Here is a tiny trained network, its code and every weight. The questions are about switching its units off for an input and a class, where a switched-off unit gives its printed mean instead of its output.

import numpy as np


def w(rows, s, z=0):
    codes = np.array(rows[::2]) - 128.0
    scale = np.full(codes.shape[1], s)
    scale[-1] = z or s
    return codes * scale


def norm(h):
    return h / np.sqrt((h * h).mean(-1, keepdims=True) + 1e-5)


def f(y):
    return y / 2 * (1 + np.tanh(0.7978845608 * (y + 0.044715 * y**3)))


def log_softmax(a):
    a = a - a.max(-1, keepdims=True)
    return a - np.log(np.exp(a).sum(-1, keepdims=True))


def net(x, mask):
    res = np.array(x, float).reshape(1, 5) / 4 @ E
    u = 0
    for l in range(3):
        y = f(norm(res) @ A[l][:, :-1].T + A[l][:, -1])
        res = res + np.where(mask[u : u + 4], y, B[l][:, -1]) @ B[l][:, :-1]
        u += 4
    return log_softmax(norm(res)[-1] @ U[:, :-1].T + U[:, -1])


A, B = {}, {}
E = w([
[125,129,131,124,125],'x0',
[129,125,130,130,125],'x1',
[193,10,200,166,195],'x2',
[149,183,212,203,23],'x3',
[250,149,152,60,106],'x4',
],0.0026)
A[0] = w([
[169,62,199,227,215,96],'L0N0',
[249,199,132,80,106,86],'L0N1',
[58,128,130,236,113,177],'L0N2',
[253,121,139,34,104,5],'L0N3',
],0.0041,0.0013)
B[0] = w([
[185,217,133,106,187,247],'L0N0',
[2,78,175,96,179,212],'L0N1',
[47,64,131,75,167,251],'L0N2',
[53,69,169,83,83,193],'L0N3',
],0.0057,0.0014)
A[1] = w([
[110,165,248,253,40,42],'L1N0',
[207,11,170,197,214,163],'L1N1',
[37,227,42,104,83,253],'L1N2',
[56,187,93,239,216,209],'L1N3',
],0.0043,0.00076)
B[1] = w([
[192,81,2,88,166,169],'L1N0',
[149,165,173,79,141,192],'L1N1',
[163,159,179,103,170,253],'L1N2',
[130,60,182,70,100,197],'L1N3',
],0.0063,0.0035)
A[2] = w([
[34,233,93,121,136,98],'L2N0',
[126,177,209,57,111,144],'L2N1',
[253,106,126,61,146,150],'L2N2',
[63,98,152,41,211,251],'L2N3',
],0.0048,0.002)
B[2] = w([
[254,49,180,112,179,147],'L2N0',
[43,103,145,249,205,181],'L2N1',
[74,142,65,137,63,178],'L2N2',
[160,161,96,166,45,253],'L2N3',
],0.0057,0.0071)
U = w([
[196,117,1,109,102,154],'0',
[197,186,201,124,210,121],'1',
[102,147,95,189,104,206],'2',
[66,23,160,99,94,4],'3',
],0.0093,0.0032)

Each question gives the input, the list of numbers given to net, and the class t.
The units are the neurons (one row each of A and B). Each row of codes is followed by its name. A weight is (code - 128) times the scale printed after its matrix; where a second scale follows, it is the last column's (A, B and U).
mask holds one flag per neuron, layer by layer. A switched-off neuron (its flag False) gives its mean, the last column of its row in B, instead of its output. The means were averaged over made-up inputs and are rounded, as every weight is.
A unit's drop is (log p(t) with every unit on - log p(t) with that unit switched off) / (log p(t) with every unit on - log p(t) with every unit switched off).
The circuit of an input: a set's keep is (log p(t) with only the set's units on - log p(t) with every unit switched off) / (log p(t) with every unit on - log p(t) with every unit switched off). Starting from all 12 units, units are removed one at a time, each time the one whose removal leaves the highest keep (on an exact tie, the one counted first), for as long as the keep stays at least 0.8.
units of the circuit, in order: the units of the circuit, biggest drop first
k most important neurons: the k neurons with the biggest drops, biggest first
top k neurons in layer l: the k neurons of layer l with the biggest drops, biggest first
drop when u is switched off: that unit's drop, to one decimal
input [-5,-1,5,-4,6], class 3: units of the circuit, in order : [L0N3]
input [-8,-2,-8,-2,-7], class 1: units of the circuit, in order : [L1N2, L2N0]
input [-5,0,-6,0,4], class 1: 2 most important neurons : [L2N0, L1N3]
input [5,7,-3,-3,6], class 3: 2 most important neurons : [L0N3, L0N1]
input [0,6,-5,-1,3], class 1: units of the circuit, in order : [L2N0, L1N3, L1N0]
input [1,-8,-2,-2,4], class 3: 2 most important neurons : [L0N3, L0N1]
input [-1,-8,5,5,3], class 0: 2 most important neurons : [L1N0, L2N2]
input [5,1,4,4,5], class 2: 2 most important neurons : [L1N3, L0N1]
input [2,6,1,3,4], class 3: top 2 neurons in layer 1 : [L1N2, L1N1]
input [7,-2,-7,6,6], class 1: units of the circuit, in order : [L1N3, L2N3, L2N0]
input [-2,-1,7,-2,8], class 3: 4 most important neurons : [L0N3, L1N2, L2N2, L0N1]
input [8,-8,5,4,3], class 2: 4 most important neurons : [L2N2, L1N2, L0N0, L2N0]
input [1,-5,-8,1,6], class 1: 3 most important neurons : [L2N0, L1N3, L2N2]
input [-4,2,4,7,0], class 0: units of the circuit, in order : [L1N0]
input [3,2,-6,0,-7], class 3: units of the circuit, in order : [L1N3, L2N0]
input [-4,7,7,-3,-3], class 1: 3 most important neurons : [L1N1, L1N0, L0N0]
input [2,-1,-4,8,-3], class 0: 2 most important neurons : [L1N0, L2N1]
input [3,-4,0,1,-6], class 3: top 2 neurons in layer 2 : [L2N2, L2N1]
input [3,-4,-2,2,-8], class 3: 2 most important neurons : [L0N2, L2N2]
input [3,-2,1,-5,8], class 3: 3 most important neurons : [L0N3, L0N1, L1N0]
input [0,-2,-4,0,-2], class 1: top 2 neurons in layer 2 : [L2N2, L2N0]
input [5,7,-7,1,5], class 1: most important neuron : [L2N0]
input [-7,-1,6,7,-1], class 0: 3 most important neurons : [L1N0, L2N2, L1N2]
input [2,2,0,5,3], class 0: 2 most important neurons : [L1N0, L2N1]
input [7,2,1,-2,5], class 2: top 2 neurons in layer 2 : [L2N0, L2N3]
input [0,-2,2,-6,8], class 3: top 3 neurons in layer 0 : [L0N3, L0N1, L0N0]
input [7,-8,-1,-3,1], class 2: units of the circuit, in order : [L1N0]
input [-5,-5,0,-6,7], class 3: top 3 neurons in layer 0 : [L0N3, L0N1, L0N0]
input [7,-3,-1,-6,4], class 2: drop when L1N0 is switched off : 0.4
